In the rows, 128 means zero.
Each row of numbers belongs to one of the objects below and depends on some of the facts about them. Some rows are named. Which object is each other row?

Facts:
badradro: ζ 599; ρ dribre bruma
bagan: ζ 717; ρ zoklo bropon
bisti: ζ 599; τ klivok gapul grubru; ρ masis lisen gineklur
brakos: ζ 599; τ plukave treplur kitatras gapul
brazo: ζ 599
bredrem: ζ 599
bregram: ζ 599; ρ nadel
breni: ζ 599; τ zoklo roske
bropon: ζ 599; τ grigras
brotrun: ζ 599; τ vomo masis; ρ mavis; Σ nebri
brubul: ζ 599; ρ lusta; Σ volen
bruma: ζ 717; τ luru mavis grigras
brustas: ζ 599; τ lepim moklil nadel trekleple
danil: ζ 599
dede: ζ 599; Σ godri
desim: ζ 517
diskibre: ζ 717
doder: ζ 599; τ stuskan lusta
dolu: ζ 599; τ zuper
dreroflun: ζ 517; τ tradi mibemin venum lisen bredrem; Σ klaplus
dribre: ζ 517; Σ zuper
driluk: ζ 717
drobe: ζ 599; τ treplur; Σ grelom
dropo: ζ 517; ρ plafik gamas poges kanen
drubre: ζ 517
dutra: ζ 599
fazis: ζ 517; ρ lisen driluk
firifla: ζ 599
flafur: ζ 599
flebrin: ζ 599; τ sakek zedrum; ρ venum
flifu: ζ 599
fligi: ζ 717
floplustas: ζ 517; ρ mutrelar plafik mepum grestir; Σ dutra
fluvam: ζ 599; ρ geklekal
folo: ζ 599
fures: ζ 717; Σ danil
fuzek: ζ 599
gabos: ζ 599; Σ vistilok
gamas: ζ 517; τ rubor stenan grigras lepim dropo
gapul: ζ 717
geklekal: ζ 599; Σ bagan
gifik: ζ 599; ρ grelom
gigri: ζ 717; Σ mavis
gineklur: ζ 599; τ fazis gravan patrak
godri: ζ 717; Σ poges
gravan: ζ 517
grelom: ζ 599; Σ skotol
grepum: ζ 717; τ moklil
grestir: ζ 599
grifum: ζ 517; ρ ziske lofler naklem bruma
grigras: ζ 717
grosek: ζ 517; τ zuper; ρ bropon
grubru: ζ 599; ρ pobrak plavu; Σ romapo
grumodras: ζ 599; ρ grigras; Σ pigo
gukise: ζ 517; τ bagan rodar
guskadrer: ζ 599; ρ trustir
gutrer: ζ 599; Σ fures
guveplir: ζ 599; ρ stuskan
kagrom: ζ 599; ρ skase trokil
kanen: ζ 517; τ lusta pobrak kazi rotral
kazi: ζ 717; Σ grumodras
kitatras: ζ 599
klaplus: ζ 717; ρ vomo brazo; Σ dribre
klatel: ζ 717; ρ bropon plavu veso mutror; Σ stuskan
klivok: ζ 517
klukinin: ζ 599; τ brazo; ρ kazi; Σ todan
klustufi: ζ 599; Σ trokil
kobuk: ζ 599
ladabem: ζ 599; ρ gutrer treplin gapul trosin grepum nebri
latul: ζ 717; ρ bredrem
lepim: ζ 599; Σ triplal
lires: ζ 599; τ mibemin nalobrar drubre maplam moklil nadel
lisen: ζ 517
lodro: ζ 717; ρ veso zogru
lofler: ζ 717
ludribon: ζ 599; ρ diskibre danil klivok
luru: ζ 599
lusta: ζ 599
maflin: ζ 517
maplam: ζ 717; ρ kitatras
masis: ζ 599; Σ gapul
mavis: ζ 517; Σ klatel
mepum: ζ 599
mibemin: ζ 599; ρ driluk moklil
moklil: ζ 517
moskun: ζ 599; τ todan skabran nitel dutra
mutrelar: ζ 517
mutror: ζ 517
nabor: ζ 717
nadel: ζ 599
naklem: ζ 599
nalobrar: ζ 717; ρ gutrer maflin mutror
nebri: ζ 717; τ bregram firifla nadel
nisker: ζ 599; ρ flifu fuzek stozuvol todan; Σ lusta
nitel: ζ 599; ρ vomo
nozos: ζ 599; Σ treflo
nuplas: ζ 599; τ skotol soro naklem
nura: ζ 599; τ flifu ludribon
patrak: ζ 599; ρ brustas
pezas: ζ 599; ρ lusta
pigo: ζ 599; τ ludribon lofler; ρ fures
plafik: ζ 599; τ ludribon
plavu: ζ 599
plemegun: ζ 517
plobru: ζ 517; τ guskadrer klivok stenan godri; ρ firifla kanen
plosutri: ζ 599; τ fligi masis
plukave: ζ 599
pluklol: ζ 599; Σ brotrun
plutul: ζ 599; τ fures; ρ sakek plafik maflin zuper nadel
pobrak: ζ 599
poges: ζ 599; Σ gigri
radrer: ζ 599
rakas: ζ 517
remime: ζ 599; ρ vomo danil kobuk gabos
ripi: ζ 599; Σ kanen
rodar: ζ 599; ρ flafur nozos bruma
romapo: ζ 717; ρ trekleple
roske: ζ 599; Σ rodar
rotral: ζ 599
rozak: ζ 517; τ soro fligi treplin nabor
rubor: ζ 599
rubrek: ζ 517; τ luru; Σ plafik
ruta: ζ 517; ρ danil; Σ treplur
sakek: ζ 599; Σ kazi
sastik: ζ 717; ρ moklil gabos
siston: ζ 599; τ kagrom venum
skabran: ζ 517; Σ gutrer
skase: ζ 599; τ kazi fazis treplin sastik
skedek: ζ 717; ρ driluk; Σ geklekal
skedroplil: ζ 517; τ skedek mutrelar treplur venum; ρ skotol rakas
skemagrul: ζ 717; τ trustir pezas treflo gapul
skerim: ζ 717; ρ geklekal; Σ skabran
sketru: ζ 599; ρ gigri
skotol: ζ 599; Σ stufletan
soro: ζ 599
stafe: ζ 599; τ stenan trosin
stenan: ζ 517; ρ plemegun naklem; Σ rubrek
stisi: ζ 717; ρ trustir moskun
stisik: ζ 599; τ fligi poges
stobigol: ζ 599; τ desim; ρ volen folo
stozuvol: ζ 599; τ treplin badradro trekleple
stufletan: ζ 599; ρ klustufi brustas radrer dolu
stuskan: ζ 599; Σ zogru
todan: ζ 599
tradi: ζ 717; ρ gukise roske
tradru: ζ 599; ρ gutrer
treflo: ζ 517; Σ pluklol
trekleple: ζ 599
treplin: ζ 599; Σ trosin
treplur: ζ 599; ρ firifla trosin; Σ skedek
triplal: ζ 717; ρ sakek rubor driluk zuper; Σ dede
trisok: ζ 717; τ diskibre pezas
trokil: ζ 517; τ flifu dede voni
trosin: ζ 599; Σ vufa
trugrefem: ζ 717
trustir: ζ 599
venum: ζ 599; Σ trugrefem
veso: ζ 717; τ trustir fluvam
vistilok: ζ 717; τ plemegun; ρ gukise kitatras mavis lires radrer trekleple; Σ fluvam
visur: ζ 517; ρ vomo grepum
vivur: ζ 599; τ skotol mutror; ρ breni
volen: ζ 717; Σ klukinin
vomo: ζ 717
voni: ζ 599; ρ gravan skemagrul
vufa: ζ 717; Σ dreroflun
zedrum: ζ 517; ρ gutrer vomo roske
zekle: ζ 717; Σ floplustas
ziske: ζ 717
zogru: ζ 717
zoklo: ζ 599
zostobrun: ζ 517; τ volen masis visur
zotas: ζ 599; τ volen desim rubor trekleple
zumin: ζ 599; τ skerim remime zogru
zuper: ζ 599; Σ ruta

Named rows:
nebri: [131 136 151 125 133 143 169 121 179 132 177 161 126 160 132 121 150 125
  94 120 135 152 136 125  87 144  96 108  92  61 120  79 136 115 107 106
 133 124 113 102 108 118 135 127 119 135 140 124 101]
bregram: [164 111 107 138 122 116 166 102 172 146 140 139 132 145 156 114 151 139
 115 109 125 144 148 141 113 144 101 114 109  94 145  93 112 127 127 124
 148 124 108 103 115 118 154 135 114 153 113 111 130]
drubre: [104 118 132 146 134 129 117  97 160 151 144 165 122 160 163 160 156 144
 115 114 132 119 165 135 157 150 116 125 105  69 133  76 123 124 111 117
 158 100 109 144 141 129 174 146 123 142 105 129 142]
vomo: [146 134 148 159 138 133 182  90 187 142 197 164 123 160 111 115 154 129
  94 108 148 151 142 137 102 152 113 127 102  52 137  90 136 145 106  96
 140 141 116 105 112 104 125 137 127 150 109 124 125]
siston: [141 131 123 129 133 126 167 114 167 130 128 156 117 143 153 125 148 138
 113 123 133 136 141 130  93 133  88 114  96  80 155  78 118 135 120 120
 131 120 100 101 112 130 168 135 114 141 138 105 110]
mutrelar: [104 118 132 146 134 128 117  98 160 151 144 165 122 160 163 161 156 144
 115 114 132 118 165 134 157 149 116 124 105  69 134  76 123 123 111 118
 157 100 109 144 140 129 174 146 123 142 106 129 142]
ziske: [138 131 144 134 127 138 165 115 179 137 181 162 131 162 133 119 152 122
  97 113 138 142 144 133  94 139 109 111  98  64 123  93 140 119 107 113
 130 124 116 106 112 116 125 132 122 141 134 121 107]
rakas: [ 93 122 135 138 139 131 121 101 159 149 137 167 113 156 160 163 153 144
 115 120 133 124 163 131 149 146 109 118 102  64 131  73 124 122 111 118
 154 100 108 144 135 131 186 142 121 133 116 125 134]
maplam: [151 115 132 137 120 129 168 107 184 153 189 147 142 160 133 112 152 123
  98 104 132 155 150 141 103 146 115 107 110  74 111 105 133 110 114 118
 144 127 124 107 107 107 125 129 119 146 117 126 119]
mibemin: [160 107 114 142 128 118 188 102 159 143 122 132 107 155 165 113 155 137
 115 114 118 145 138 159 124 154 104 140 110  99 151  98 127 118 123 121
 153 132 109 113 118 108 154 133 122 162 122 112 123]
bredrem: [161 123 116 144 123 121 159 107 169 132 140 150 134 149 159 120 154 138
 114 112 132 125 145 134 109 141 105 126 103  92 157  87 118 137 120 120
 138 120 102 103 123 128 144 143 119 155 118 110 127]
volen: [148 127 142 143 122 136 163 112 180 137 187 159 138 166 135 118 155 124
  96 109 137 138 147 136 102 143 115 120 101  71 124  96 139 119 108 113
 133 123 117 105 116 115 113 136 123 149 125 125 116]
stenan: [105 106 120 143 131 121 125  91 163 167 146 158 118 154 156 158 152 143
 116 110 130 134 176 145 159 147 117 113 113  72 121  90 118 117 119 129
 162 102 118 145 130 118 186 140 116 138 103 125 145]
grosek: [103 107 119 117 136 131 126  93 155 174 160 168 108 165 148 169 161 157
 112 138 125 152 160 137 147 136  74 100  96  65 115  57  98 109 121 127
 150  91 111 134 110 121 213 131  95 134 122 143 122]
grigras: [149 126 141 141 122 136 162 112 180 139 187 159 139 166 135 117 155 123
  97 109 137 137 146 136 101 142 116 118 102  70 124  96 139 119 108 113
 133 123 117 106 116 115 114 135 123 148 125 125 115]
badradro: [161 112 107 139 121 115 166 103 173 147 141 139 137 143 157 115 151 137
 115 107 127 143 149 139 107 143 103 114 111  95 145  97 110 128 126 126
 148 123 109 104 113 120 157 136 115 152 112 110 129]
sakek: [159 122 108 144 121 130 182  98 168 124 124 146 110 125 151 139 140 129
  99 108 135 116 147 126 132 132 110  91 108  88 141  85 140 135 123 121
 133 134 110 106 134 128 141 155 117 172 129  96 122]
stuskan: [160 141 145 136 121 130 168 132 175 108 139 145 129 145 171 122 156 131
 107 106 128 148 141 101 100 187  86 155  95 122 138  67  84 104 118  97
 173 119  98  79 136 134 151 145 126 165 100 118 132]

Which object is each row?
No name comes twice in this set of rows, the named rows included.
[159 123 118 144 125 122 163 107 166 132 136 150 127 151 160 119 155 138
 113 114 131 125 143 137 111 142 104 130 102  91 158  87 121 135 119 119
 139 121 101 104 124 127 144 142 120 157 121 110 125] => rubor
[148 129 122 139 131 124 167 109 169 131 133 154 123 144 154 122 150 137
 113 117 134 132 143 132  99 138  97 121 100  83 158  83 119 139 119 118
 136 124 101 102 117 128 158 139 118 148 127 106 118] => kobuk
[141 120 136 129 126 132 172 110 183 150 183 150 130 157 130 115 149 123
  98 109 131 161 147 139  97 142 107 101 105  67 111 100 134 110 114 117
 140 128 122 107 103 106 136 125 116 138 128 121 111] => latul
[149 115 135 141 125 130 179 104 180 152 183 146 130 163 133 112 154 122
  98 105 131 157 146 147 106 150 116 118 111  73 117 106 138 111 111 114
 146 132 124 111 108 102 126 129 123 149 118 126 117] => sastik
[143 131 128 150 117 121 179 116 172 120 137 154 117 147 145 143 150 146
  93 108 136 129 170 132 107 160  99 142  94 120 154  85 105 134 125 137
 145 114 113  87 118 123 137 150 113 156 124 104 135] => poges
[150 139 171 129 117 148 155 139 181 101 175 149 136 153 142 124 165 133
  77  98 130 171 137  92  97 186 104 144 100 105  87  77 106  89 105  77
 175 133 107  74 138 122 117 143 131 163 106 137 115] => zogru
[136 127 126 121 136 114 165 122 175 136 124 142 124 144 158 104 141 139
 126 116 122 162 143 137  87 151  88 118  98  83 150  88 109 124 125 120
 154 120  99 101 105 121 174 116 117 117 130 100 122] => pigo
[143 131 123 132 133 124 171 114 168 141 143 159 125 155 159 122 153 133
 120 129 133 132 140 135  86 137  81 126  91  82 166  75 109 133 119 125
 128 110 102 103 104 130 171 132 112 141 133 113 111] => moskun
[150 118 115 128 127 119 170 111 173 141 132 138 134 139 158 117 148 137
 114 112 125 151 142 130  99 147  94 109 106  92 142  86 109 124 124 119
 151 124 106 102 109 123 168 131 114 144 119 110 121] => stufletan
[ 94  94 113 129 152 124 112  75 162 185 129 138 166 152 165 138 154 149
 127 120 120 129 128 146 145 122 124  73 122  25 144  77 148 143 105 108
 153 119 108 180 114 127 202 127 124 118 105 142 125] => ruta
[142 131 127 139 133 125 169 113 172 130 129 149 133 141 157 122 152 134
 112 113 134 135 138 125  91 147  98 125 103  87 158  82 114 137 116 112
 144 126 102 103 115 130 165 140 122 148 119 110 118] => danil
[111 117 129 142 132 128 113  95 159 149 150 166 118 162 159 159 155 149
 115 118 130 121 165 134 165 148 110 119 100  67 131  69 121 123 114 117
 158  98 106 140 143 129 169 144 118 140 108 129 146] => mutror

Now the same objects, written a new way:
Some objects and their rows:
lofler: [121 102 124 127 140 116 145 103 110 165 140 143 116 123 133 111 107 160
 130 122 138 138 127 113 108 119 152 151 113  87 121 136 169 137  95 132
 136 117  74 131 124 108 138 133 132 117]
zedrum: [ 90 166 118 119  79 101 161 114 111 138 166  84 162 125  82 126 139 120
 112 140 114 132 134 109 124 145 153 145 162 124 146 128 124 138 161 137
 146 133 135 155 110 138 127 115 134 110]
klukinin: [120 145 153 161 153 149 119 126 144 106 113 111 138 133 145 156 157 117
 141 105 126 133 166 114 162  88 126  96 120 163 103 113 118 130 115 118
 118 119 119 127 140 122 101 139 120 152]
stobigol: [139 151 132 137 132 142 118 142 135 101 123 135 126 138 145 149 135 120
 134 114 133 113 156 137 174 109 100 111 126 156 116 130 135 111 125 128
 110 127 132 119 134 129 122 138 123 128]
dropo: [ 90 149 113 136  92 120 143 101 116 102 169  99 130 124  86 135 134 124
 109 126 102 130 125  99 119 146 145 140 173 129 147 152 149 148 179 140
 153 130 144 141 135 136 142 115 136 110]
gapul: [131 120 151 138 123  80 110  39 134 218 147 142 172  84 143 161 123 135
 146 147  96 175 180  67 111 113 163 151  89 103 107  96 151 145  87  86
 176  67  95 170 143 188  97  88 117 130]
trekleple: [151 100 129 121 128 133 114 143 144 101 101 150 132 128 136 139 133 116
 138 139 147 128  98 144 121 122 152 115 115 126 121 133  84 120 126 130
 117 140 153 124 105 143 118 114 110 139]
skabran: [ 98 138 101 116 105 128 153 133 104 114 180  97 129 131  92 120 120 139
 112 151 111 120 119 109 109 154 144 146 156 113 144 146 127 142 169 126
 140 138 130 142 114 129 148 117 131 108]
mutror: [104 136 105 114 107 132 147 127 107 138 154  93 130 125  99 124 134 141
 109 147  93 142 110  99 105 151 160 151 151 116 144 132 106 154 158 120
 148 133 145 158 123 144 135 122 133 112]
bisti: [130 149 143 141 135 146 115 137 148 104 129 128 132 128 152 146 133 114
 131 115 120 111 159 138 162 119  76 108 133 160 131 124 139 111 126 119
 116 126 136 110 147 119 125 141 130 130]
nisker: [111 110 214 166 142 113 115 115 159 113 158 155 136 110 102 142 164 109
 176 103 174 184 137  97 125  78 167  80 140 161  70  86 139 117 126  78
 144 112 157 121 161 155 142  94 123 115]
plavu: [156 121 134 126 147 141 113 148 132 136 105 137 116 132 139 118 138 112
 126 133 139 136 112 142 111 137 121 119 117 131 122 114  98 128 130 127
 129 132 147 117 126 144 130 126 126 143]
mepum: [145 120 133 135 146 141 106 139 138 122 103 139 108 128 143 123 137 108
 128 127 131 137 110 139 115 140 116 113 120 135 129 124 111 131 138 132
 131 130 151 110 137 140 134 124 130 142]
ruta: [ 98 150 116 123  98 109 156 114 109 144 178  94 151 127  85 130 134 128
 117 144 108 137 142  93 116 142 152 137 153 122 122 122 130 139 158 126
 150 122 128 157 116 149 136 110 126 109]
todan: [165 132 132 160 161 138 107  97 134 125 104 121 137 133 158 145 145  92
 120 137 116 137 143 110 110 115 133 101  90 131 108 109 106 144 128 137
 142 102  91 113 112 158  94 111 103 186]
mutrelar: [ 97 132 109 122 116 132 141 122 112 117 165  93 123 126 102 127 128 138
 111 145  90 133 116  93  99 153 151 145 155 120 145 139 123 158 168 118
 150 130 142 141 136 136 142 116 136 119]
skase: [141 140 130 120 146 153 115 160 132 119 110 127 115 137 153 145 130 135
 134 128 118 116 142 134 155 118 108 110 114 150 111 119 111 116 117 117
 105 129 134 131 134 131 121 146 121 130]
bagan: [136 142 107 142 114  81 119  39 115 165 131 142 144 111 137 139 101 129
 118 129 105 118 159 111 126 132 134 154 106  97 138 144 195 135 107 159
 156  89  73 137 126 145 104 115 119 144]

Rows to name:
No name comes twice in this set of rows, the named rows included.
[155 106 117 120 132 159 114 149 143  83 109 149 122 134 149 167 128 135
 137 129 131 118 144 132 173 102 127 120 110 143 113 149  80 117 117 113
 108 140 158 130 108 138 106 140 114 126] => brustas
[109 115 164 103 141 149 129 193 147 116 140 139 128 128 141 116 125 139
 156 120 137 118 139 154 149 123  70 118 144 161 132 106 114  99 123  81
 104 148 160 115 152  98 156 144 142  96] => drobe
[120 120 147 112 142 141 109 163 152  96 122 120 146 125 170 148 125 129
 141 139 115 106 140 141 140 120  90 110 117 148 136 115 104 116 122  90
 102 135 129 125 126 114 110 131 118 139] => dolu
[ 94 107 102 111 105 129 149 125 113  95 161  91 148 130 108 139 126 140
 118 156 101 122 107 101 101 140 171 144 143 105 144 151  99 154 163 128
 138 142 135 155  90 129 115 110 117 123] => mavis
[104 127  85 116 105 158 144 117 113  97 165  98 121 130 109 164 132 161
 110 131  77 122 157  88 162 134 134 153 149 136 136 164 103 149 151 109
 148 139 164 155 130 137 127 139 134  99] => gamas
[ 94 120 135 140 111 101 131  72 129 133 115 137 124 116 110 115 121 145
 131  94 134 130 111 135 127 130 149 158 139 116 152 147 194 140 112 156
 146 122 117 128 154  91 129 134 147 120] => triplal
[138 104 127 113 124 148 113 145 149  90 111 142 138 129 155 164 133 130
 139 130 133 114 132 134 171 105 121 118 115 142 122 142  82 115 115 118
 102 141 156 130 105 134 104 133 114 126] => lires
[101 148  85 109 102 142 156 139 108  99 187  97 131 136 110 148 114 156
 112 141  91 104 155 100 157 137 115 151 156 129 140 156 120 135 155 114
 130 140 138 151 119 121 135 138 132  93] => rubrek
[ 85 157 102 123  94 134 148 114 116 107 176  88 142 129 103 153 131 144
 115 128  80 116 165  94 159 133 124 143 164 145 144 146 135 141 157 120
 139 132 143 155 135 121 125 133 137 101] => plobru
[133 124 144 136 127 121 112 142 143 100 118 148 133 127 135 131 132 104
 138 131 148 120 109 149 119 120 123 105 128 133 128 126 119 117 136 137
 118 132 132 112 115 134 124 116 119 142] => patrak

Now the same objects, written a new way:
Known rows:
brakos: [142 142 109 146 132 136 119 132 137 107 129 151 102]
visur: [144 179 105 148 122 112 133  63 118 132 179  68 148]
grigras: [132 157 131 140 164 108 159 121 121  85 139 154 100]
gravan: [163 188 102 155 129 109 138  85 111 123 168  64 156]
pluklol: [136 113 147 117 101  99 128 151 100 126 129 154 134]
drubre: [161 189 103 149 129 109 139  84 114 125 170  63 153]
voni: [144 151 105 131 139 122 178 120 123 110 166 154 111]
ziske: [136 149 124 146 165 122 144 142 132  91 130 157 103]
ludribon: [135 145 110 134 130 123 174 113 128 111 173 159 112]
stuskan: [134 133 155 112 115 127 165 122  81  89 126 131 134]
grepum: [118 133 130 163 144 138 116 138 144  94 138 168 101]
plafik: [143 128 109 159 125 153 130 156 130 113 167 161 116]
rubrek: [143 150 123 130  87 132  91 129 121 141 146  73 192]
nebri: [120 126 129 161 146 127 118 137 140 102 139 166 100]
brotrun: [128 108 140 125  86 114 110 143 126 129 120 161 137]
gifik: [143 152 110 135 134 124 140 119 132 107 134 147 100]
zedrum: [153 183 127 146 118 113 136  63 137 141 166  53 129]
lepim: [134 141 150 108 110 116 153 129  91  98 134 141 129]

Name these rows:
No name comes twice in this set of rows, the named rows included.
[115 150 134 139 152 105 163  97 133  92 144 162  98] => tradi
[118 138 125 140 160 124 140 125 136 100 141 159  96] => lodro
[171 142 149 151 128 148 145 154 168 131 139 130  81] => breni
[105 103 168 111 137 141 180 121  81  80 108 127 139] => godri
[152 140 128 142 134 140 121 134 158 122 120 134  86] => flebrin
[125 225 159  82 108 119  85 115  97  54 156 157 124] => zuper
[115 107 158 122 105 143 168 173 170 135 154 176 149] => vistilok
[151 156 111 144 136 121 176 128 117 100 165 156 116] => flifu
[161 223 131 107  90 108  90 135 127 122 174  89 195] => dribre
[148 174 126 110 107 106 132 105 100 132 158  63 187] => stenan
[129 143 145 103 115 110 148 117  98 106 149 142 120] => grubru
[106  93 167 123 131 161 164 140  90  79 102 129 140] => gigri
[125 152 142 158 153 108 156 111 118  81 151 163  96] => vomo
[122 140 127 147 148 116 147 116 148  96 129 167 106] => romapo

